Below is a small trained network, with its code and all its weights. Each question gives an input and a target symbol and asks what happens when units are switched off, that is, made to give their printed mean instead of their output.

import numpy as np


def w(rows, s, z=0):
    codes = np.array(rows[::2]) - 128.0
    scale = np.full(codes.shape[1], s)
    scale[-1] = z or s
    return codes * scale


def f(y):
    return np.maximum(y, 0)


def softmax(a):
    e = np.exp(a - a.max(-1, keepdims=True))
    return e / e.sum(-1, keepdims=True)


def log_softmax(a):
    a = a - a.max(-1, keepdims=True)
    return a - np.log(np.exp(a).sum(-1, keepdims=True))


def net(x, mask):
    ids = ['αβεζθξπστφ'.index(c) for c in x.split()]
    T = len(ids)
    res = E[ids] + P[:T]
    u = 0
    for l in range(3):
        r = res
        for j in range(2):
            rows = slice(4 * j, 4 * j + 4)
            q, k, v = (r @ M[l][rows].T for M in (Q, K, V))
            z = softmax(np.where(np.tri(T) > 0, q @ k.T / 4**0.5, -1e9)) @ v
            o = O[l][rows]
            res = res + np.where(mask[u + j], z, o[:, -1]) @ o[:, :-1]
        u += 2
        y = f(res @ A[l][:, :-1].T + A[l][:, -1])
        res = res + np.where(mask[u : u + 4], y, B[l][:, -1]) @ B[l][:, :-1]
        u += 4
    return log_softmax(res[-1] @ U[:, :-1].T + U[:, -1])


Q, K, V, O, A, B = {}, {}, {}, {}, {}, {}
E = w([
[203,105,152],'α',
[195,96,162],'β',
[198,117,159],'ε',
[196,143,162],'ζ',
[159,155,187],'θ',
[202,125,182],'ξ',
[208,114,145],'π',
[223,198,84],'σ',
[251,57,60],'τ',
[66,224,4],'φ',
],0.015)
P = w([
[114,146,161],'0',
[104,71,56],'1',
[183,73,174],'2',
[165,223,143],'3',
[179,68,41],'4',
[228,74,214],'5',
[244,202,131],'6',
[164,111,123],'7',
],0.011)
Q[0] = w([
[18,61,121],'0.h0',
[106,106,192],'0.h0',
[255,107,113],'0.h0',
[80,89,115],'0.h0',
[128,186,114],'0.h1',
[125,168,148],'0.h1',
[135,164,167],'0.h1',
[110,128,110],'0.h1',
],0.015)
K[0] = w([
[3,124,39],'0.h0',
[134,91,184],'0.h0',
[249,136,159],'0.h0',
[56,230,100],'0.h0',
[154,151,104],'0.h1',
[153,129,78],'0.h1',
[185,127,60],'0.h1',
[95,159,125],'0.h1',
],0.015)
V[0] = w([
[133,175,219],'0.h0',
[197,140,246],'0.h0',
[133,163,184],'0.h0',
[157,166,52],'0.h0',
[195,55,143],'0.h1',
[145,218,103],'0.h1',
[169,153,95],'0.h1',
[122,121,48],'0.h1',
],0.011)
O[0] = w([
[142,147,50,164],'0.h0',
[179,54,19,251],'0.h0',
[158,155,2,151],'0.h0',
[248,126,250,112],'0.h0',
[53,67,161,186],'0.h1',
[186,170,21,132],'0.h1',
[141,189,139,153],'0.h1',
[250,66,123,111],'0.h1',
],0.0064,0.018)
A[0] = w([
[223,2,51,7],'0.n0',
[73,241,163,8],'0.n1',
[101,103,32,109],'0.n2',
[43,253,124,215],'0.n3',
],0.0082,0.0015)
B[0] = w([
[103,148,151,255],'0.n0',
[72,199,27,132],'0.n1',
[12,169,239,184],'0.n2',
[45,6,2,132],'0.n3',
],0.0049,0.027)
Q[1] = w([
[254,223,99],'1.h0',
[142,1,108],'1.h0',
[59,149,57],'1.h0',
[132,89,103],'1.h0',
[151,100,157],'1.h1',
[53,107,105],'1.h1',
[8,152,189],'1.h1',
[64,181,72],'1.h1',
],0.0086)
K[1] = w([
[169,141,139],'1.h0',
[220,26,121],'1.h0',
[183,49,150],'1.h0',
[143,216,188],'1.h0',
[157,189,169],'1.h1',
[47,95,168],'1.h1',
[48,254,224],'1.h1',
[105,166,102],'1.h1',
],0.009)
V[1] = w([
[80,154,177],'1.h0',
[75,118,80],'1.h0',
[79,119,253],'1.h0',
[177,95,155],'1.h0',
[83,90,152],'1.h1',
[128,80,151],'1.h1',
[119,116,102],'1.h1',
[164,173,135],'1.h1',
],0.013)
O[1] = w([
[154,91,47,52],'1.h0',
[41,137,138,158],'1.h0',
[99,198,56,2],'1.h0',
[40,58,180,140],'1.h0',
[164,168,184,118],'1.h1',
[175,120,255,138],'1.h1',
[155,228,250,158],'1.h1',
[128,84,22,101],'1.h1',
],0.005,0.0087)
A[1] = w([
[19,2,225,146],'1.n0',
[173,172,87,140],'1.n1',
[11,84,158,7],'1.n2',
[218,126,213,203],'1.n3',
],0.0086,0.0015)
B[1] = w([
[89,51,131,248],'1.n0',
[157,122,22,150],'1.n1',
[92,171,1,170],'1.n2',
[114,128,73,191],'1.n3',
],0.0071,0.011)
Q[2] = w([
[120,136,139],'2.h0',
[117,80,113],'2.h0',
[157,158,102],'2.h0',
[164,11,132],'2.h0',
[198,124,112],'2.h1',
[94,63,91],'2.h1',
[29,167,112],'2.h1',
[74,202,158],'2.h1',
],0.012)
K[2] = w([
[2,214,150],'2.h0',
[111,120,215],'2.h0',
[120,197,23],'2.h0',
[132,122,130],'2.h0',
[141,226,98],'2.h1',
[202,146,176],'2.h1',
[151,169,170],'2.h1',
[165,144,76],'2.h1',
],0.0085)
V[2] = w([
[125,134,97],'2.h0',
[84,222,187],'2.h0',
[124,176,120],'2.h0',
[81,151,140],'2.h0',
[94,2,110],'2.h1',
[223,203,163],'2.h1',
[112,252,210],'2.h1',
[128,52,124],'2.h1',
],0.0071)
O[2] = w([
[120,149,126,137],'2.h0',
[198,84,110,22],'2.h0',
[110,170,165,86],'2.h0',
[192,108,65,114],'2.h0',
[180,138,123,248],'2.h1',
[254,228,98,26],'2.h1',
[136,117,145,2],'2.h1',
[167,180,190,192],'2.h1',
],0.0058,0.0095)
A[2] = w([
[178,255,63,110],'2.n0',
[96,118,193,254],'2.n1',
[109,84,175,156],'2.n2',
[64,108,86,119],'2.n3',
],0.0098,0.0068)
B[2] = w([
[167,59,185,177],'2.n0',
[243,255,83,245],'2.n1',
[133,120,175,222],'2.n2',
[69,122,172,223],'2.n3',
],0.0093,0.011)
U = w([
[103,130,138,35],'α',
[83,121,138,93],'β',
[111,47,52,94],'ε',
[112,232,58,242],'ζ',
[157,228,92,241],'θ',
[7,90,93,51],'ξ',
[101,123,171,204],'π',
[106,67,158,174],'σ',
[178,158,192,2],'τ',
[169,101,85,142],'φ',
],0.012,0.0039)

Each question gives the input, a string of symbols that net reads in full, and the target symbol t.
The units are the heads (4 rows each of Q, K, V and O) and the neurons (one row each of A and B). Each row of codes is followed by its name. A weight is (code - 128) times the scale printed after its matrix; where a second scale follows, it is the last column's (O, A, B and U).
mask holds one flag per unit, layer by layer, with each layer's heads first. A switched-off unit (its flag False) gives its mean, the last column of its rows in O or B, instead of its output. The means were averaged over made-up inputs and are rounded, as every weight is.
A unit's drop is (log p(t) with every unit on - log p(t) with that unit switched off) / (log p(t) with every unit on - log p(t) with every unit switched off).
The circuit of an input: a set's keep is (log p(t) with only the set's units on - log p(t) with every unit switched off) / (log p(t) with every unit on - log p(t) with every unit switched off). Starting from the 12 units with the biggest drops (on a tie, the unit counted first), units are removed one at a time, each time the one whose removal leaves the highest keep (on an exact tie, the one counted first), for as long as the keep stays at least 0.8.
circuit, biggest first: the units of the circuit, biggest drop first
unit that matters most: the unit with the biggest drop
k most important neurons: the k neurons with the biggest drops, biggest first
top k neurons in layer l: the k neurons of layer l with the biggest drops, biggest first
which heads matter: for each layer, one digit per head in row order, 1 if its drop is at least 0.15 and else 0, layers parted by /
input σ ξ τ π, target τ: unit that matters most	2.n1
input α ξ ξ β, target ζ: which heads matter	10 / 11 / 00
input ξ ζ ξ ξ τ, target ξ: which heads matter	01 / 00 / 00
input α α ξ σ ξ, target ξ: 3 most important neurons	[1.n2 0.n2 2.n3]
input σ π ξ φ π σ β τ, target σ: 2 most important neurons	[0.n2 1.n0]
input τ α τ τ β τ π, target τ: circuit, biggest first	[1.h1 0.h0]
input α ξ β φ, target ε: circuit, biggest first	[2.n0 0.h1 1.h1]
input π ξ φ, target θ: 4 most important neurons	[0.n2 0.n0 0.n3 1.n2]
input ξ ζ τ φ β ξ α π, target ξ: circuit, biggest first	[0.h0 1.h0 0.n2 2.n3]
input θ φ σ σ φ β π, target ε: circuit, biggest first	[0.h1 1.h1 2.n1]
input φ π σ ξ ξ τ, target τ: which heads matter	10 / 10 / 01
input ξ σ ξ ζ, target φ: which heads matter	01 / 00 / 00
input ξ ξ ξ ξ ξ ξ π τ, target ξ: which heads matter	11 / 00 / 00
input ξ α π β θ ξ σ, target φ: 2 most important neurons	[2.n0 0.n2]
input ξ φ ξ ξ σ, target ξ: most important neuron	[2.n1]
input β φ ξ ε, target ε: which heads matter	01 / 00 / 01
input ξ ξ ξ ξ σ ξ π ξ, target ξ: 3 most important neurons	[0.n2 1.n2 2.n1]
input φ ξ ξ π φ τ, target τ: which heads matter	10 / 01 / 01
input τ ξ π ξ σ σ ξ, target φ: which heads matter	00 / 00 / 00
input ζ τ φ, target θ: which heads matter	11 / 00 / 00
input α σ τ ξ ξ σ α, target φ: circuit, biggest first	[0.h0 0.n2 1.h1]
input φ π σ, target ε: 2 most important neurons	[2.n1 0.n1]
input ξ ξ β ξ ξ τ ξ β, target τ: circuit, biggest first	[2.n1 0.h0]
input π σ ξ α π, target ξ: top neuron in layer 2	[2.n3]
input φ σ ξ σ τ ξ π ε, target ξ: top 2 neurons in layer 1	[1.n2 1.n0]
input ξ τ β ε β τ θ, target τ: circuit, biggest first	[2.n1 0.h0 0.h1]
